Here is a tiny trained network, its code and every weight. The questions are about switching its units off for an input and a target symbol, where a switched-off unit gives its printed mean instead of its output.

import numpy as np


def w(rows, s, z=0):
    codes = np.array(rows[::2]) - 128.0
    scale = np.full(codes.shape[1], s)
    scale[-1] = z or s
    return codes * scale


def f(y):
    return y / 2 * (1 + np.tanh(0.7978845608 * (y + 0.044715 * y**3)))


def softmax(a):
    e = np.exp(a - a.max(-1, keepdims=True))
    return e / e.sum(-1, keepdims=True)


def log_softmax(a):
    a = a - a.max(-1, keepdims=True)
    return a - np.log(np.exp(a).sum(-1, keepdims=True))


def net(x, mask):
    ids = ['ΔΛΞΦΩαεζπστ'.index(c) for c in x.split()]
    T = len(ids)
    res = E[ids] + P[:T]
    u = 0
    for l in range(2):
        q, k, v = (res @ M[l].T for M in (Q, K, V))
        z = softmax(np.where(np.tri(T) > 0, q @ k.T / 2**0.5, -1e9)) @ v
        res = res + np.where(mask[u], z, O[l][:, -1]) @ O[l][:, :-1]
        u += 1
        y = f(res @ A[l][:, :-1].T + A[l][:, -1])
        res = res + np.where(mask[u : u + 12], y, B[l][:, -1]) @ B[l][:, :-1]
        u += 12
    return log_softmax(res[-1] @ U[:, :-1].T + U[:, -1])


Q, K, V, O, A, B = {}, {}, {}, {}, {}, {}
E = w([
[74,147,198,123,65,79,68,100,158,96,180],'Δ',
[162,102,145,65,169,223,131,92,201,99,96],'Λ',
[99,141,229,105,84,168,23,125,116,163,153],'Ξ',
[144,127,118,110,129,75,176,66,147,30,153],'Φ',
[192,112,213,74,74,214,76,27,169,124,91],'Ω',
[102,147,179,154,142,145,13,193,44,214,175],'α',
[67,119,155,116,253,215,46,187,118,160,48],'ε',
[110,118,107,140,216,90,129,120,58,84,129],'ζ',
[34,146,174,136,122,126,68,208,185,131,170],'π',
[63,161,127,102,91,88,135,176,254,43,196],'σ',
[170,116,183,90,44,95,83,20,88,99,140],'τ',
],0.0074)
P = w([
[42,141,103,200,93,187,211,132,125,205,137],'0',
[186,123,158,122,194,57,158,120,190,228,128],'1',
[74,127,55,54,83,151,86,112,116,122,69],'2',
[69,46,215,131,141,217,186,105,77,39,172],'3',
[196,166,202,137,216,62,72,133,199,125,152],'4',
[62,137,38,46,74,153,66,132,135,110,71],'5',
[72,34,200,155,144,226,204,129,111,2,161],'6',
[217,157,168,177,248,81,64,123,222,96,130],'7',
[42,159,13,38,69,140,64,158,138,109,78],'8',
],0.0089)
Q[0] = w([
[163,205,30,92,96,78,83,139,121,221,1],'L0H0',
[56,124,67,22,89,143,19,78,168,87,20],'L0H0',
],0.0075)
K[0] = w([
[1,48,46,81,31,218,220,141,55,214,127],'L0H0',
[83,201,84,239,115,239,210,60,177,224,94],'L0H0',
],0.0077)
V[0] = w([
[116,95,137,88,229,254,126,224,119,135,64],'L0H0',
[21,153,31,185,197,44,144,222,119,118,211],'L0H0',
],0.0061)
O[0] = w([
[49,195,61,130,254,148,102,36,119,122,240,251],'L0H0',
[183,243,235,77,137,206,226,227,103,61,191,211],'L0H0',
],0.008,0.0027)
A[0] = w([
[3,140,135,154,179,184,118,167,139,128,159,173],'L0N0',
[44,87,116,109,150,139,111,158,32,115,38,193],'L0N1',
[96,43,75,198,33,86,76,107,184,150,69,64],'L0N2',
[220,116,101,118,165,62,114,113,185,236,191,113],'L0N3',
[133,48,63,70,119,123,125,106,74,18,137,20],'L0N4',
[81,198,125,122,87,97,103,184,154,133,146,215],'L0N5',
[115,139,76,146,97,119,163,169,191,132,194,31],'L0N6',
[80,177,135,107,101,224,156,160,4,31,208,4],'L0N7',
[96,94,138,141,65,151,177,170,78,124,56,100],'L0N8',
[61,136,47,161,143,77,132,59,125,127,207,191],'L0N9',
[93,177,137,148,8,143,190,153,78,92,66,82],'L0N10',
[230,163,164,188,68,65,178,194,196,106,124,85],'L0N11',
],0.0063,0.0034)
B[0] = w([
[147,112,179,132,114,123,107,34,104,130,141,255],'L0N0',
[185,152,114,112,58,142,160,137,200,148,147,178],'L0N1',
[122,196,85,157,176,113,124,89,67,119,5,156],'L0N2',
[202,161,209,82,93,130,150,167,141,108,82,151],'L0N3',
[81,117,181,146,75,166,73,129,110,239,87,139],'L0N4',
[117,135,163,49,120,124,90,102,147,226,121,177],'L0N5',
[77,165,95,54,108,124,94,97,150,112,107,120],'L0N6',
[179,227,171,144,58,210,172,139,148,77,108,237],'L0N7',
[162,70,51,92,175,92,187,222,31,96,131,139],'L0N8',
[217,103,147,50,158,181,137,89,108,173,72,205],'L0N9',
[101,66,139,70,121,132,212,187,140,153,195,147],'L0N10',
[69,126,131,106,187,126,124,2,137,121,176,148],'L0N11',
],0.0065,0.0074)
Q[1] = w([
[168,230,2,14,105,61,118,153,123,183,107],'L1H0',
[147,39,194,234,162,78,124,131,127,210,85],'L1H0',
],0.0066)
K[1] = w([
[35,117,51,129,26,230,254,84,94,255,152],'L1H0',
[215,81,158,85,164,159,63,172,129,58,36],'L1H0',
],0.0071)
V[1] = w([
[31,114,116,46,115,108,159,67,253,61,111],'L1H0',
[191,102,84,148,180,117,196,115,95,2,116],'L1H0',
],0.0076)
O[1] = w([
[194,58,109,89,206,254,155,121,94,218,230,162],'L1H0',
[82,99,185,33,245,161,110,180,27,104,14,4],'L1H0',
],0.0072,0.0032)
A[1] = w([
[82,179,129,118,64,122,177,176,175,62,134,103],'L1N0',
[154,120,212,49,66,152,130,154,136,66,158,137],'L1N1',
[154,163,127,196,72,88,100,127,144,69,99,58],'L1N2',
[146,31,76,71,122,169,137,141,138,188,184,94],'L1N3',
[17,96,43,252,28,140,95,120,168,108,98,118],'L1N4',
[178,155,181,141,138,85,173,196,217,110,179,169],'L1N5',
[96,74,60,155,34,122,155,183,122,124,161,118],'L1N6',
[140,79,43,137,135,87,85,61,138,181,201,195],'L1N7',
[136,53,125,52,149,172,120,254,56,137,144,82],'L1N8',
[141,167,140,154,168,176,110,27,164,140,192,103],'L1N9',
[132,107,138,49,129,172,140,148,56,101,156,43],'L1N10',
[188,124,166,125,66,148,154,164,184,114,205,2],'L1N11',
],0.0069,0.0071)
B[1] = w([
[132,117,186,207,110,127,118,193,64,118,96,163],'L1N0',
[134,182,114,200,147,114,186,129,139,178,93,220],'L1N1',
[101,116,144,198,240,67,79,192,35,72,216,137],'L1N2',
[114,152,142,147,219,42,96,152,130,73,143,167],'L1N3',
[70,143,2,186,82,88,168,131,182,110,180,152],'L1N4',
[197,25,121,133,144,78,111,102,104,186,63,199],'L1N5',
[199,41,185,104,138,47,76,159,198,154,121,137],'L1N6',
[79,121,210,231,188,205,119,159,142,120,106,174],'L1N7',
[32,120,126,54,124,48,204,68,144,117,194,160],'L1N8',
[134,70,86,66,98,100,83,151,29,78,136,252],'L1N9',
[94,161,58,113,214,122,167,171,98,167,195,153],'L1N10',
[188,181,49,144,166,201,90,140,54,137,94,168],'L1N11',
],0.0066,0.012)
U = w([
[235,78,208,88,106,72,121,113,223,200,120,253],'Δ',
[105,106,170,130,242,87,10,132,63,64,88,123],'Λ',
[112,128,124,163,66,187,151,114,254,131,218,178],'Ξ',
[33,131,167,93,111,107,160,132,141,126,167,154],'Φ',
[92,155,81,179,149,144,157,40,144,169,78,55],'Ω',
[113,158,105,184,130,81,98,133,86,66,147,59],'α',
[126,141,120,67,37,167,124,57,117,54,173,158],'ε',
[81,168,203,147,109,207,161,174,156,116,88,154],'ζ',
[194,78,103,118,27,201,118,179,96,159,105,65],'π',
[152,153,53,135,174,144,133,133,99,144,133,23],'σ',
[101,32,76,60,44,128,117,216,62,103,57,150],'τ',
],0.0051,0.0056)

Each question gives the input, a string of symbols that net reads in full, and the target symbol t.
The units are the heads (2 rows each of Q, K, V and O) and the neurons (one row each of A and B). Each row of codes is followed by its name. A weight is (code - 128) times the scale printed after its matrix; where a second scale follows, it is the last column's (O, A, B and U).
mask holds one flag per unit, layer by layer, with each layer's heads first. A switched-off unit (its flag False) gives its mean, the last column of its rows in O or B, instead of its output. The means were averaged over made-up inputs and are rounded, as every weight is.
A unit's drop is (log p(t) with every unit on - log p(t) with that unit switched off) / (log p(t) with every unit on - log p(t) with every unit switched off).
The circuit of an input: a set's keep is (log p(t) with only the set's units on - log p(t) with every unit switched off) / (log p(t) with every unit on - log p(t) with every unit switched off). Starting from the 12 units with the biggest drops (on a tie, the unit counted first), units are removed one at a time, each time the one whose removal leaves the highest keep (on an exact tie, the one counted first), for as long as the keep stays at least 0.8.
units of the circuit, in order: the units of the circuit, biggest drop first
most important unit: the unit with the biggest drop
top k neurons in layer l: the k neurons of layer l with the biggest drops, biggest first
drop of u: that unit's drop, to one decimal
input ε ε σ Λ, target ε: top neuron in layer 0 -> [L0N7]
input Δ τ ζ ζ τ, target Λ: units of the circuit, in order -> [L0H0, L0N2, L1N2, L1H0]
input σ σ τ, target σ: top 2 neurons in layer 1 -> [L1N11, L1N10]
input Ω Λ σ σ, target Λ: units of the circuit, in order -> [L0H0, L1H0, L1N7, L1N3]
input Λ σ ε, target Λ: top 2 neurons in layer 1 -> [L1N3, L1N7]
input Ω σ ε Λ ε ζ, target Ω: units of the circuit, in order -> [L0H0, L0N2, L1N9]
input Λ Ξ σ σ, target Ξ: units of the circuit, in order -> [L0H0, L1N4, L1H0, L0N3]
input ε τ Λ Δ, target τ: units of the circuit, in order -> [L0H0, L0N8]
input τ τ Ω, target τ: units of the circuit, in order -> [L0H0, L0N2, L0N8, L1H0]
input Ξ Ω σ, target Ξ: units of the circuit, in order -> [L1H0, L1N4]
input τ ε ε σ ε τ, target τ: top 2 neurons in layer 0 -> [L0N2, L0N8]
input σ Ξ τ, target σ: top 2 neurons in layer 1 -> [L1N11, L1N10]
input Ξ ζ ε ε ε Δ, target Ξ: units of the circuit, in order -> [L1H0, L1N4, L0H0]
input ε π Ξ Φ τ τ ε, target τ: top neuron in layer 0 -> [L0N2]
input Ξ ε Φ Δ, target ε: top 3 neurons in layer 0 -> [L0N7, L0N9, L0N0]
input Δ Φ Ξ ζ Ξ ε π Φ Ω, target Δ: top 2 neurons in layer 1 -> [L1N6, L1N9]
input Ξ σ Λ Ω σ, target Λ: top 2 neurons in layer 0 -> [L0N11, L0N7]
input π Δ Ξ ε π ε Φ ζ ε, target π: top 2 neurons in layer 0 -> [L0N5, L0N7]
input Λ σ τ ζ, target σ: top 2 neurons in layer 0 -> [L0N11, L0N7]
input Φ Ξ ε τ τ ζ ε ε Ω, target Φ: most important unit -> L1H0
input ε α Ξ, target ε: top 2 neurons in layer 0 -> [L0N7, L0N0]
input Λ τ ζ σ, target τ: top 4 neurons in layer 0 -> [L0N2, L0N8, L0N5, L0N0]
input σ ε ζ α Ξ Λ Δ ε ζ, target σ: top 3 neurons in layer 1 -> [L1N11, L1N10, L1N3]
input σ Ξ ε τ Λ Ξ Φ, target Λ: drop of L0N9 -> 0.3
input ζ τ ζ ζ Ξ σ Λ τ Ω, target ζ: drop of L1N1 -> 0.1
input Λ Ξ ζ, target Λ: top 2 neurons in layer 0 -> [L0N7, L0N9]
input τ σ π ε ε Φ Ξ, target ε: most important unit -> L0H0
input ζ ζ Ω τ ζ ε σ, target ζ: drop of L1H0 -> 0.4
input α ε π ε, target ε: drop of L0N6 -> 0.0
